In the rows, zero is written as 128.
Each row of numbers belongs to one of the nodes below and depends on some of the facts about them. Some rows are named. Which node is each other row?

Known rows:
[123 148 165  82 125  94 159 105 129 157 145 120 130  96 124 122 131 112
 173 139 174 162  89 133 160 144 103 128  95 132 113 124  88 125 113 146
 142 140 124] -> gedres
[102 119 142 139 129 114  90 160 186 159 122 125 111 144 101 115 140 113
  86 121 135 111 113 146 116 167  85  99 129 136 133 138 151 134 120 108
 157 152 146] -> natrur
[ 97 163 120  68 114 140 148 104 156  49 151 158 107  87 115 122  90 129
 203 154 177 165 127 127  49 110 158  80  81 143 130  73 145  96 147 179
 116 170 149] -> mobon
[130  96  77  79 120 164 101 142 133  95  90 151 134 111  79 133 131 149
 132 133  69 116 128 177  56 118 173 111  77 146 155 139 152 117 118 138
 166 148 140] -> mosken
[120 145 140 163 115 143  94 141  77 109 128 113 165 164 171 133  96 122
  91 110 154  89 176  91 151 101 139 123 191  90 159 133 149 127 169 117
 107 149 120] -> flurata
[109  98 119  91 121 135 117 157 161 125 151 140 113 114  88 107 158 145
 119 123 122 156 128 176  63 145 176 110  73 127 107 121 148 121  97 172
 122 131 128] -> brofi
[166 117  83  85 135 158 130  90 149  81  96 143 156 127  87 147  99 149
 117 146  67 148 130 182  63 112 174 107  62 173 141 140 137 104 109 158
 168 131 150] -> gipluku
[133 162 171  91 125  94 165 127 151 147 125 116 120 104 117 120 109 126
 166 129 162 152  96 121 161 156  94 118  97 118 117 123 103 120 103 141
 158 139 128] -> laskirem
[103 114 142 124 149 120  91 152 181 165 127 135 109 148 101 117 133 117
  87 126 131 104 116 136 111 180  83 101 132 145 122 131 147 127 134 112
 152 144 140] -> fistor
[ 99 130 132 125 151 118  91 158 188 156 137 133 106 149 111 122 130 112
  79 130 139 113 119 144 110 171  90 108 129 151 117 126 152 127 139 103
 139 158 146] -> plobro
[138 109 101  87 113  94 181  90 177 133 124 142 166 100 146 105 128 121
 114 167 103 173 104 171  82  98 154 119  83 156 141 154 146 119 120 190
 140 108 153] -> gibru
[121 152 122 148 132 149 103 133  79  97 129 138 156 161 172 128  96 112
  85 111 171 102 171  86 123  96 145 113 201  97 156 113 161 123 166 115
  94 151 122] -> vugri
[ 82 110 157 145 171 127 103 158 170 139 148 131 101 155 106 125 148 135
  87 139 120 133 116 153 132 169  87 106 117 138 119 132 145 124 141  93
 170 162 129] -> rolemes
[ 81 151 180 181 121 148 117 144  78  62 110 103 151 172 176 150 101 148
  90 185 161 129 178  86 156  80 128 180 151  81 133 114 153 114 125 106
 107 155 114] -> nolom
[107 118 101 106 132 120 170  99 158  78 153 148 117 112 126 105 123 145
 134 178  84  97 119 157  83 166 119 100 143 166 129 156 145 132  95 125
 171 148 159] -> safel
[138 118  97 111 124 143 121 150 129 160 127 138  94 107  86 121 148 146
 130 106 113 164 101 139 100 137 146 134  88 150  98  98 115 112 117 137
 123 105 139] -> soskul
[167 135  86 135 110 159 158  97  78  74 102 146 178 123 167 137 101 134
 114 113 118 140 167  98 114  55 180 160 119 115 163 148 163 109 160 143
  95 114 115] -> kiske
[147  77 114 101 142 156  94  83 121 110 111 149 147 105 119 146 146 104
 174 173 124  94 110 185 126 153 100 120  95 178 119 133  93 116 102  94
 106 146 164] -> menur
[113 139 164 127 145 118  98 156 174 149 122 120 145 139  88 172 122 113
  78 112 123 106 130 161 119 172  98 123 173 139 111 135 155 127 122  99
 162 149 155] -> koste
[103 142 158 178 127 144 109 142  90  82 119 110 159 168 169 148 104 130
  90 136 161 104 175  76 139 101 140 146 179  84 153 118 148 119 145 102
 108 157 119] -> lopluk
[160 182 178 116 110 113 180  98  85  70  97  99 168 140 182 133  93 137
 179 145 172 139 158  75 166  74 146 167 129  74 150 129 137 121 112 156
 107 123  90] -> brokli

How the nodes are related:
Π(truzipel, tregrules); Π(truzipel, steskan); Π(truzipel, veliram); Π(keso, tregrules); Π(keso, feplusam)
Π(keso, gritrutan); Π(keso, rolemes); Π(rodro, raski); Π(rodro, ruron); Π(rodro, plibrosil)
Π(redem, grepir); Π(redem, gibru); Π(doni, flapul); Π(doni, klatros); Π(breben, tregrules)
Π(breben, feplusam); Π(breben, megrebam); Π(tutes, keklinu); Π(tutes, tekil); Π(vulil, gaplitror)
Π(vulil, flufuplek); Π(vulil, gofan); Π(vulil, keklinu); Π(vulil, brebafen); Π(vulil, koste)
Π(govur, dagrizar); Π(debro, bruder); Π(debro, gibru); Π(debro, raski); Π(debro, grufi)
Π(liflura, flapul); Π(liflura, buflok); Π(liflura, steskan); Π(drepla, klibul); Π(drepla, tegredim)
Π(skosar, gafim); Π(brokli, truzu); Π(brokli, veliram); Π(rastaplu, natrur); Π(rastaplu, klefiplu)
Π(zadi, kliful); Π(zadi, stune); Π(zadi, dogros); Π(zadi, skoskanur); Π(drulak, zutar)
Π(subrel, mobon); Π(skogra, grepir); Π(skogra, stune); Π(skogra, brebafen); Π(skogra, dregil)
Π(trubal, mobon); Π(trubal, palirar); Π(trubal, mosken); Π(trubal, dute); Π(trubal, soskul)
Π(feflesek, tregrules); Π(trostik, bruder); Π(vugri, plobro); Π(vugri, darar); Π(vugri, brudek)
Π(nolom, gaplitror); Π(nolom, segrezin); Π(nolom, tregrules); Π(nolom, nagres); Π(fomon, raski)
Π(fomon, ketar); Π(fomon, skoskanur); Π(fomon, pape); Π(dosur, tekil); Π(zitru, kepinal)
Π(zitru, geklur); Π(zitru, steskan); Π(zufotos, debelol); Π(zufotos, ridro); Π(zufotos, steskan)
Π(zufotos, laskirem); Π(zufotos, pifu); Π(zufotos, fadros); Π(bramaklan, plobro); Π(bramaklan, dagrizar)
Π(bramaklan, plugre); Π(bramaklan, pape); Π(flupi, gipluku); Π(flupi, skagam); Π(kiske, gudeska)
Π(flurata, gradrim); Π(lipak, borik); Π(lipak, kliflim); Π(lipak, rolemes); Π(lipak, tegredim)
Π(lipak, tekil); Π(rosi, koste); Π(rosi, gafim); Π(fetekan, deskik); Π(fetekan, dregil)
Π(biflitram, mosken); Π(biflitram, zutar); Π(klegrin, steskan); Π(klegrin, klefiplu); Π(klegrin, zutar)
Π(klegrin, dralom); Π(miklon, gaplitror); Π(miklon, ploklu); Π(lopluk, flufuplek); Π(lopluk, kepinal)
Π(lopluk, feplusam); Π(rusor, mobon); Π(rusor, kluval); Π(rusor, geklur); Π(rusor, brofi)
Π(zanak, segrezin); Π(zanak, veliram); Π(ginos, borik); Π(ginos, buflok); Π(ginos, zutar)
Π(vafen, debelol); Π(vafen, ridro); Π(vafen, ketar); Π(punul, bruder); Π(punul, drebrur)
Π(punul, dralom); Π(punul, bobi); Π(skoste, mobon); Π(skoste, stidu); Π(skoste, darar)
Π(drozus, kliflim); Π(drozus, drefafan); Π(drozus, drumutor); Π(drozus, gafim); Π(dritra, safel)
Π(dritra, fistor); Π(zifim, dregil); Ω(dregil, gibru); Ω(dregil, dralom); Ω(menur, nopla)
Ω(stune, gibru); Ω(stune, dosur); Ω(stune, kiske); Ω(stune, klibul); Ω(zeka, skoskanur)
Ω(dralom, klibul); Ω(breben, brofi); Ω(breben, rastaplu); Ω(gipluku, klibul); Ω(nopla, skoskanur)
Ω(tutes, megrebam); Ω(tutes, menur); Ω(vulil, gipluku); Ω(debro, kiske); Ω(bobi, nafle)
Ω(bobi, drulak); Ω(bobi, plibrosil); Ω(megrebam, subrel); Ω(liflura, nopla); Ω(riskor, mobon)
Ω(riskor, klibul); Ω(dagrizar, vulil); Ω(dagrizar, dogros); Ω(skosar, klostimim); Ω(skosar, klibul)
Ω(brokli, mobon); Ω(brokli, kluval); Ω(rastaplu, stune); Ω(zadi, kiske); Ω(brofi, drumutor)
Ω(soskul, stune); Ω(soskul, drumutor); Ω(drulak, truzipel); Ω(drulak, gipluku); Ω(subrel, mobon)
Ω(gibru, klibul); Ω(skagam, megrebam); Ω(drebrur, biflitram); Ω(buflok, kepinal); Ω(buflok, klibul)
Ω(trostik, stune); Ω(trostik, zeka); Ω(trostik, kiske); Ω(tegredim, klibul); Ω(tegredim, veliram)
Ω(bruva, klibul); Ω(bruva, dogros); Ω(tregrules, butar); Ω(tregrules, riskor); Ω(tregrules, drumutor)
Ω(tregrules, trubal); Ω(kluval, klibul); Ω(kluval, klekles); Ω(mobon, klibul); Ω(gedres, mobon)
Ω(skevo, skabro); Ω(skevo, breben); Ω(gadru, miklon); Ω(gadru, drumutor); Ω(brebafen, skoskanur)
Ω(grepir, stune); Ω(grepir, klibul); Ω(klatros, mobon); Ω(klatros, gipluku); Ω(sudel, nafle)
Ω(sudel, raski); Ω(sudel, feflesek); Ω(zutar, mosken); Ω(zutar, klibul); Ω(nafle, klibul)
Ω(nafle, drumutor); Ω(pifu, deskik); Ω(dosur, dogros); Ω(brudek, safel); Ω(klostimim, mobon)
Ω(klostimim, skoskanur); Ω(zitru, klibul); Ω(zufotos, flupi); Ω(fadros, mobon); Ω(fadros, rastaplu)
Ω(butar, klibul); Ω(flupi, punul); Ω(kiske, gipluku); Ω(kiske, dralom); Ω(dogros, gipluku)
Ω(dogros, mosken); Ω(borik, klibul); Ω(flapul, gibru); Ω(flapul, klatros); Ω(kepinal, drebrur)
Ω(kepinal, fadros); Ω(fetekan, klibul); Ω(dorazo, mobon); Ω(dorazo, miflu); Ω(plugre, punul)
Ω(plugre, klibul); Ω(plugre, skoskanur); Ω(sugom, vulil); Ω(biflitram, gibru); Ω(miklon, klibul)
Ω(ruron, gipluku); Ω(ruron, kluval); Ω(ruron, drumutor); Ω(bidrun, flupi); Ω(bidrun, raski)
Ω(deskik, gipluku); Ω(deskik, zeka); Ω(deskik, soskul); Ω(grufi, gipluku); Ω(gudeska, gipluku)
Ω(gudeska, mosken); Ω(darar, zeka); Ω(darar, brebafen); Ω(darar, dogros); Ω(darar, menur)
Ω(palirar, gipluku); Ω(rostis, miklon); Ω(feplusam, mosken); Ω(feplusam, brofi); Ω(klefiplu, safel)
Ω(klefiplu, butar); Ω(klefiplu, plugre); Ω(gradrim, pifu); Ω(raski, klibul); Ω(gritrutan, drumutor)
Ω(plibrosil, tutes); Ω(veliram, stune); Ω(veliram, klibul); Ω(veliram, brofi); Ω(veliram, feflesek)
Ω(segrezin, tutes); Ω(segrezin, skoskanur); Ω(laskirem, brokli)

Name these rows:
No name comes twice in this set of rows, the named rows included.
[ 86  81 158 137 118  96 102 166 149 176 168 116  98 105  94 111 202 113
  96 106 140 158 107 177 116 154 140 131 100 107  89 107 140 146 119 149
  95  86  97]  skevo
[144 114 160  97 139 133 104 100 132 149 131 116 118 110 135 150 150 108
 189 143 162 104 100 167 169 171  83 116 102 159 106 111  77 122 106 107
 108 135 141]  skagam
[158 104 116  98 149 148  90  86 142 140 122 130 116 120 132 130 129 120
 177 149 118  98 107 186 142 173 100 109  88 167  99 115  98 126  87 104
 113 128 147]  plibrosil
[146  86  87 101 121 155 110  99 122 114 110 153 141 101 111 131 153 124
 136 158  81 128 107 161  92 122 130 140  81 182 119 142 122 111 117 115
 127 133 152]  zeka
[163 175 147 141 110 116 178 145  74  82  82 153 138 116 162 116  95 139
 189 117 148 129 150  61 159  67 160 180 174  87 156 131 158 145 117 144
 104 111 113]  zitru
[112  80  75 173 106  92 178  90 183 166 183  37  99 100  86 113 164  93
 155 104 136 107 147 104 101  75 108 124  80 130 141 148  16 101 173 223
 142  52 160]  dregil
[104 101  92  81 126 140 179  75 148  48 134 152 165 124 120 112 112 150
 127 194  61 120 144 191  60 122 182  83  80 155 149 168 153 105  86 178
 179 148 136]  klibul
[108 143 166  78 127 111 165  96 160 110 125 127 149 113 133 129 119 123
 160 160 159 124 110 164 117 152 114  90  79 132 135 150 118 112 103 166
 162 147 122]  miflu
[155 161 166 176 111 160 118 137  85  38  55 136 166 169 169 168  92 157
 153 204 120 133 176 107 133  59 163 181  82  78 138 106 141 129  63 101
 110 136 106]  truzipel
[166 113  98 118 135 140  99 126 109 173 115 155  79  90  98 149 154 107
 181 112 154 156  79  96 155 139  87 158 104 187  90  81  81 107 147  91
  81 127 150]  darar
[140 169 172 106 141 107  92 153 137 166 122 101 178 124  79 205 106  97
  68  95  94  80 162 177 100 185 133 138 210 177  89 119 145 135  95  92
 175 159 159]  gafim
[130 124  75 178 102 127 189  64  96 102 180  36 159 142 165 112 105 127
 205  92 154  76 184  91 132  59 172 134 125  77 167 149  62 105 168 210
  97  40 140]  fetekan
[140  71  90 136 126 157 105  75 130 131 140 132 141 104 113 135 161 115
 172 147 119  87 115 171 126 124 110 135 103 187 116 135  59 113 135 126
 115 129 153]  brebafen
[ 75  72 109 143 217 169 125 134 121 142 199 113  98 161 132 131 177 152
  80 104 111 148  88 165 166 191 129  68 134 163 124 135 127 108 164  83
 161 159  69]  tekil

The same nodes again, as new rows of numbers:
Some rows with their names:
[106 137 127 106 161 123 124 103 144 110 144  96 125 154 120 106 131 140
  92  76 100  96 136 156 116 126 124 114 157] -> truzu
[115 123 144 129 148 146 152 132 130  94 109 135 154 122 137 153 134 118
 121 126 108 161 143 129 121 112 147  99 121] -> dorazo
[116  86 147 165 160  50 138 192 110 145 114  88 181 101 143  56 156 130
 169 137 143 209 175 119 115 121 177 171  96] -> bramaklan
[161 133 193 144 137 102 164 184 112 137 118  81 152 133 136 133  90 159
  82 117 143 197 119 127 136 126 122  98 140] -> dagrizar
[127 120 115  99 115  69 117  92 102 129 138 155 112  79 124 115 150 124
 168 141 122 125 169  90 101  83 164 122  89] -> drepla
[125 104 113 100  90  56  97  89 106 151 148 174 120  65 114 140 152 110
 194 162 121 145 177  78 106  81 172 141  84] -> drozus
[126 105  72 139 188 154 130 110  93 111 139 131  82 117 130  61 168  73
 185 188 127  59 128 123 102  96 152 183 120] -> klegrin
[ 89 147 115  88 123 124  93  87 172 107 158 104 124 171 103 135 126 143
  90  74  87  96 148 148 121 126 123 121 154] -> nagres
[153 120 105 137 143 161 142 130 114 111 131 146  81  98 114 112 138 104
 176 184 144  84  97 104 119  80 125 149 129] -> drulak
[144 141 124 136 189 191 195  86  75 115  95 143  95 133  97 144  96 111
 101 149 149  92 116 140 127 142 136  79 134] -> bobi
[138 137 142 135 175 156 164 132 116 164  85 134 136 116 121 119 106 143
  92  82 158 153 131 120 138 162 162 106 117] -> plibrosil
[149 119 117 128 129 112 165 110 134 107 119 121 145 115 121 116 124 136
 125 132 139 151 123 130 133 132 130 113 102] -> nafle
[129 115 128 137 119  99 166 104 121 109 123 117 146 128 125 141 106 131
 126 158 128 138 117 131 123 129 127 107 127] -> sudel
[153 169 170 167  96 172 134 177 111 111 119 123 106 142 125 127 130 116
 147 170 134 123  73 162 160  74  68 136 139] -> palirar
[ 68  92  86  71 140  86 112 129 167  54 183 116 144 157  99 104 159 126
 169 129 113 123 158 130  98 125 144 141 128] -> breben
[ 97 141 132  89 159 143  91  88 190  85 148 127 134 163 111 129 119 152
  98  58  96 111 117 132 139 112 125 107 147] -> megrebam
[130 145 112 106 128  92 135 131 110 115 131 128 135 113 129 107 150 123
 139 103 152 154 143 144 128 134 131  99 123] -> skabro
[ 75 166 133  89  82 149  77  84 169 144 155 131 131 172 100 182 110 153
  70  69  92  87 145 146 134 158 116 111 166] -> gaplitror
[ 93 107  83 113 118 100 112 109 183  93 161 132 163 132  84 148 155 138
 168 132 120 138 157 126 120 140 126 155 116] -> miklon
[ 81 150 138 113  74 158  61 107 173 178 124 171 138 149 100 214 100 146
 106  95 146 114 133 117 149 198 123 134 135] -> brebafen
[ 87 158 126 104  71 151  82 101 171 162 154 139 124 165 110 171 111 128
  89 104 109  89 135 134 136 140 117 128 151] -> flufuplek

Name these rows:
No name comes twice in this set of rows, the named rows included.
[107 136 161 178 113 153 122 183 141  86 118 129 152 115 151  96 167 110
 194 160 135 154  97 158 167  73 112 168 116]  subrel
[ 88 121 110 107  81  90  85 103 131 163 151 164 141  92 102 148 157 117
 167 151 123 138 184  93 111 108 150 148  98]  rosi
[133 135 139 142 109 151 109 174 137 177 111 138 135 129 117 164 129 147
 100 105 157 175 127 106 141 196 116 144 121]  dogros
[122 157 118 147  87 141 138 174 138 113 136 109 131 148 151 101 115 115
 145 110 146 140  67 162 162 100  78 135 146]  brofi
[ 99 115  90 148 141 140 134 116 116 175  99 172 136 110  95 141 175 105
 147 158 146 127 190 133 115 193 154 164 103]  redem
[162 143 141 129 144  94 151  68 107 120 112 113 140 103 129 110 117 146
  97  72 118 127 122 143 146 138 111 115 127]  safel
[166 104 125 117 157  97 135 146 107 101 132 125 137  96 109 126 155 139
 155 134 138 156 154 129 126 116 107 123 109]  kiske
[127 110  90 118 138 115 114 111  96 132 144 157  77  90 138  73 139  90
 195 178 130  81 126 107 103  67 152 176 107]  ginos
[112  85 114 150 194  97 167 140  95 154  95 121 149  96 119  96 170 110
 149 156 148 160 196 115 109 164 174 158  94]  rodro
[ 99 103 164 167 132  77 140 178 110 126 123  91 172  98 130  49 174 117
 187 153 137 198 160 139 129  91 140 166 105]  vugri
[111  67  88 139 139 136 119 161 159  79 163 115 120 150 135  95 149 117
 195 212 129  98  98 124 110 109 124 198 129]  zitru
[129 166 115 122 148 201  99 129 142 151 147  95  61 178 178  99  77 118
  64  95 114  64  67 137 118 109 118 139 195]  steskan

The same nodes again, as new rows of numbers:
Known rows:
[156 140  82  85 126 107 200  69 117 138  88  62 135  92 125 142 117 134
 116  44  98 122 103 113 132 138 166 126] -> fomon
[126 127 135 127  96 112 118 129 142 155 109  96 123 127 125 126 123 132
 161 109 143  92  95 140 100 139 100 131] -> truzu
[133 124 198  88 110 125 143  62 141 169 126 134  70 124 134 148 139 130
 118 115 158 101  86 138 129  65 113 149] -> darar
[128 121 202  90 115 119 123  66 121 190 107 148 107 107 153 167 138 149
 131  80 125 119 139 120 108  92 151 154] -> dagrizar
[145 148 124  97 122 106 142  52 145 145  99  99 130  99 122 127 112 107
  80  85 110 116 112 132 136  86 165 125] -> govur
[143 136 140  96 146 110 149  79  82 156 102 145 133 111 129 158 111 196
 153  60 127 130 164 113  86 126 158 131] -> grufi
[135 144  90  89 133 123 189  98 121 132  82  76 149 111 108 140 133 125
 142  85 105 112  91 133 112 155 135 119] -> vafen
[128 143 130 113 116 121 118  89 133 152  87 114 128 129 119 152 143 185
 133 113 139  72 140 150  73 135 111 116] -> debelol
[144 148 104  81 146 110 181  70 115 131  97 110 174  87 121 128 113 134
 121  44 111 139 130 113 121 130 180 118] -> rodro
[148 114 154 145  74  99 108 148 144 151 136 109 114 120 130 107 101 130
 147  90 141 101  94 128 109 127 119 137] -> ploklu
[155 124 181 117 130 117 165 107  84 153 129 141 141 154 122  94 119 159
 116 108 144 105 146 174 167  65 149 122] -> skagam
[149 131 136 163  95  95  62 131 142 139 143 134 124 133 134  96  65 146
 132 100 145  98 118 119 102  99 128 122] -> keklinu
[167 119  97 120 115 128 146 158 123 113 134 113 165 133 115  61  62 107
 130  97 123 138  95 140 164 101 134 131] -> tutes
[139 140 134 167  62 122  81 152 118 168 122 121 123 148 147 120 140 143
 141 129 122  69 126 160 124 108 116 137] -> segrezin
[134 155  58  90 170 146 185 132 125 127  69  99 166 137  85 137 120 124
 140 128 131 133  83 133 123 162 113 101] -> klegrin
[149 117 160 110 112 107 132  93 137 145 122 125 117 126 117 114  88 149
 128  81 171 126 102 118 100  90 123 127] -> fistor
[144 141 114 133 137  99 130 151 123 132 131 126 154 132 112 102  53 100
 127 114 135 142 117 126 135 105 170 101] -> dosur
[152 143 136 122  97  82 109  64 119 148 119 108 120 103 137 133 101 155
 103  59 123 101 148 119  88 103 150 123] -> kliful
[132 127 179 163  73  85  84 168 120 153 136 112 124 131 139 124 105 122
 146 112 147  90 117 150 103 122 151 117] -> flufuplek
[159 119 141 115 127 116 160 106 119 155 122 133 104 126 123 135 105 129
 129  99 139 139  99 124 127 106 121 135] -> bruva
[149 144 126 154 159 132  95 150 122 146 108 175 130 155 112 120  84 171
 144 155 167 133 129 134  92  90 109 115] -> borik

Which node is each row?
No name comes twice in this set of rows, the named rows included.
[111 124 157 144  75 145 109 167 140 155 107 124 175 138 135  86 134 125
 162 106 133  67 122 161 138 109 124 143]  megrebam
[160 140 130 139 149  86 145 151 111 121 140 140 150 142 120 103  61 106
 135 116 141 162 119 130 148  94 179 116]  skosar
[109 134 179  84 126 134 123  77 170 143 103 118 124 143 106 131 108 125
 134 138 189 119  80 145  88  99  74 112]  mosken
[130 133 179  99  99  98 112  25 155 166 101 119 103 114 137 141 127 134
  94  89 149  91 115 143 103  72 142 132]  plobro
[160 142  93  97 136 106 176  99 110 169  98 110 147  79 151 130 114 118
 132  47  76 137 128  94 157 123 205 147]  zadi
[147 126 119 116 110 106 144 106 121 139 116 118 162  85 134 103  91 109
 126  38 116 117 126 115 126 112 176 125]  zifim
[147 148  72 123 115 116 126 168 127 146 118 119 168 108 132  97  74  67
 134  75  86 142  96 108 157 135 190 147]  vulil
[137 145 139 116 100 108 126  56 116 156  95 102 116 118 131 154 145 192
 122  75 123  81 148 137  72 125 127 121]  ketar
[ 97 149 154 122  95 142  99 134 143 164  79 137 150 150 127 158 158 176
 175 131 165  73 122 138  57 152  90 113]  steskan
[156 139  94 145 135 102 134 152 184 165  82  60 149 133 131 122  97  73
 161 109 129  90  47 125 151 176 136 117]  breben
[161 139  98  80 156 117 193 104  80 135 102 112 134 122 113 147 110 173
 139  87 120 147 122 110 119 140 133 117]  trostik
[122 147 206  93 151 117 142  93 131 177 115 147  96 141 122 157 130 116
 111 158 157 127 109 152 116  74 133 113]  palirar

